Below are the code and all the weights of a small trained network. Each question names an input and a class and asks about switching units off, where a switched-off unit gives its printed mean instead of its output.

import numpy as np


def w(rows, s, z=0):
    codes = np.array(rows[::2]) - 128.0
    scale = np.full(codes.shape[1], s)
    scale[-1] = z or s
    return codes * scale


def norm(h):
    return h / np.sqrt((h * h).mean(-1, keepdims=True) + 1e-5)


def f(y):
    return y / 2 * (1 + np.tanh(0.7978845608 * (y + 0.044715 * y**3)))


def log_softmax(a):
    a = a - a.max(-1, keepdims=True)
    return a - np.log(np.exp(a).sum(-1, keepdims=True))


def net(x, mask):
    res = np.array(x, float).reshape(1, 6) / 4 @ E
    u = 0
    for l in range(3):
        y = f(norm(res) @ A[l][:, :-1].T + A[l][:, -1])
        res = res + np.where(mask[u : u + 6], y, B[l][:, -1]) @ B[l][:, :-1]
        u += 6
    return log_softmax(norm(res)[-1] @ U[:, :-1].T + U[:, -1])


A, B = {}, {}
E = w([
[127,120,126,141,131,127,135,134,123],'x0',
[204,58,144,172,190,137,43,91,132],'x1',
[160,35,97,72,165,171,210,111,253],'x2',
[130,131,121,131,125,128,127,127,127],'x3',
[125,128,135,127,130,130,132,126,126],'x4',
[166,179,114,110,195,168,142,179,98],'x5',
],0.0072)
A[0] = w([
[225,211,175,109,248,240,129,218,95,50],'0.n0',
[101,29,191,173,5,33,85,8,163,55],'0.n1',
[241,208,98,131,228,204,147,211,78,49],'0.n2',
[241,6,150,120,195,148,2,132,88,14],'0.n3',
[68,141,116,55,99,129,156,158,107,3],'0.n4',
[242,66,159,161,179,131,10,114,99,53],'0.n5',
],0.0049,0.0054)
B[0] = w([
[68,88,47,97,196,53,85,145,108,230],'0.n0',
[3,90,53,42,252,56,46,156,80,252],'0.n1',
[49,92,65,28,169,87,70,114,75,218],'0.n2',
[85,199,115,163,176,167,150,10,210,226],'0.n3',
[88,147,122,177,116,145,166,117,159,120],'0.n4',
[101,210,129,254,158,142,147,67,197,233],'0.n5',
],0.0086,0.0037)
A[1] = w([
[199,58,77,90,199,220,159,67,189,60],'1.n0',
[57,212,148,73,30,132,255,148,113,2],'1.n1',
[167,39,86,61,195,94,154,133,206,137],'1.n2',
[235,138,206,127,71,159,63,141,16,12],'1.n3',
[109,199,61,66,138,140,191,196,70,62],'1.n4',
[144,210,146,214,173,81,1,91,12,118],'1.n5',
],0.006,0.0029)
B[1] = w([
[157,118,241,130,37,153,144,254,70,187],'1.n0',
[184,188,98,223,203,132,78,18,195,199],'1.n1',
[153,187,128,65,61,116,77,131,21,216],'1.n2',
[224,58,137,130,87,67,215,242,197,136],'1.n3',
[93,83,182,176,202,84,80,53,236,183],'1.n4',
[222,47,171,53,31,180,175,227,148,254],'1.n5',
],0.0063,0.0071)
A[2] = w([
[202,104,200,154,197,189,109,72,99,2],'2.n0',
[30,138,104,127,220,140,79,55,106,57],'2.n1',
[219,122,202,108,11,147,127,201,105,84],'2.n2',
[124,189,146,240,162,209,129,2,191,154],'2.n3',
[37,101,30,49,168,99,84,147,61,93],'2.n4',
[219,108,228,79,7,173,158,183,93,34],'2.n5',
],0.0074,0.0056)
B[2] = w([
[68,178,80,153,83,117,99,83,199,133],'2.n0',
[100,101,155,70,67,162,179,213,127,223],'2.n1',
[167,96,148,109,111,192,191,170,138,206],'2.n2',
[206,209,137,247,153,103,132,55,131,253],'2.n3',
[40,37,105,58,163,73,69,88,83,254],'2.n4',
[194,148,177,105,77,148,197,237,87,205],'2.n5',
],0.011,0.0091)
U = w([
[4,2,9,3,244,11,21,108,50,234],'0',
[208,217,143,246,192,128,102,13,230,171],'1',
[235,63,240,55,4,226,231,255,58,5],'2',
],0.0096,0.0031)

Each question gives the input, the list of numbers given to net, and the class t.
The units are the neurons (one row each of A and B). Each row of codes is followed by its name. A weight is (code - 128) times the scale printed after its matrix; where a second scale follows, it is the last column's (A, B and U).
mask holds one flag per neuron, layer by layer. A switched-off neuron (its flag False) gives its mean, the last column of its row in B, instead of its output. The means were averaged over made-up inputs and are rounded, as every weight is.
A unit's drop is (log p(t) with every unit on - log p(t) with that unit switched off) / (log p(t) with every unit on - log p(t) with every unit switched off).
unit that matters most: the unit with the biggest drop
k most important neurons: the k neurons with the biggest drops, biggest first
k most important neurons of layer l: the k neurons of layer l with the biggest drops, biggest first
drop of u: that unit's drop, to one decimal
input [3,4,-4,3,2,-3], class 1: 3 most important neurons	[0.n2, 0.n5, 0.n0]
input [0,-7,3,7,4,-6], class 1: 2 most important neurons	[1.n1, 0.n0]
input [4,-8,4,8,3,-6], class 1: unit that matters most	1.n1
input [5,6,7,5,1,1], class 2: 4 most important neurons	[1.n0, 1.n1, 1.n2, 1.n4]
input [5,3,0,0,-4,-2], class 1: 2 most important neurons	[0.n5, 0.n3]
input [0,-5,5,3,0,-5], class 0: 3 most important neurons	[1.n5, 0.n5, 1.n2]
input [-8,-5,7,6,1,7], class 0: 2 most important neurons	[1.n5, 1.n4]
input [6,4,4,6,4,1], class 1: 3 most important neurons	[0.n3, 1.n5, 0.n5]
input [-7,2,6,3,1,-5], class 2: 2 most important neurons of layer 0	[0.n0, 0.n2]
input [2,5,-4,7,3,3], class 1: 2 most important neurons	[0.n5, 0.n3]
input [-1,-6,6,-1,7,-3], class 1: 2 most important neurons	[1.n1, 1.n5]
input [-8,6,-7,1,0,1], class 2: 2 most important neurons	[1.n5, 1.n1]
input [-3,4,7,6,6,7], class 0: 2 most important neurons	[0.n0, 0.n2]
input [7,7,6,0,-1,-5], class 1: most important neuron	[1.n5]
input [8,-1,-6,7,6,-5], class 2: 2 most important neurons of layer 0	[0.n0, 0.n2]
input [8,3,-5,0,2,3], class 2: drop of 1.n5	6.7
input [6,3,-7,6,-8,5], class 2: drop of 0.n1	4.8
input [-4,-4,1,-5,0,3], class 1: drop of 0.n1	1.3
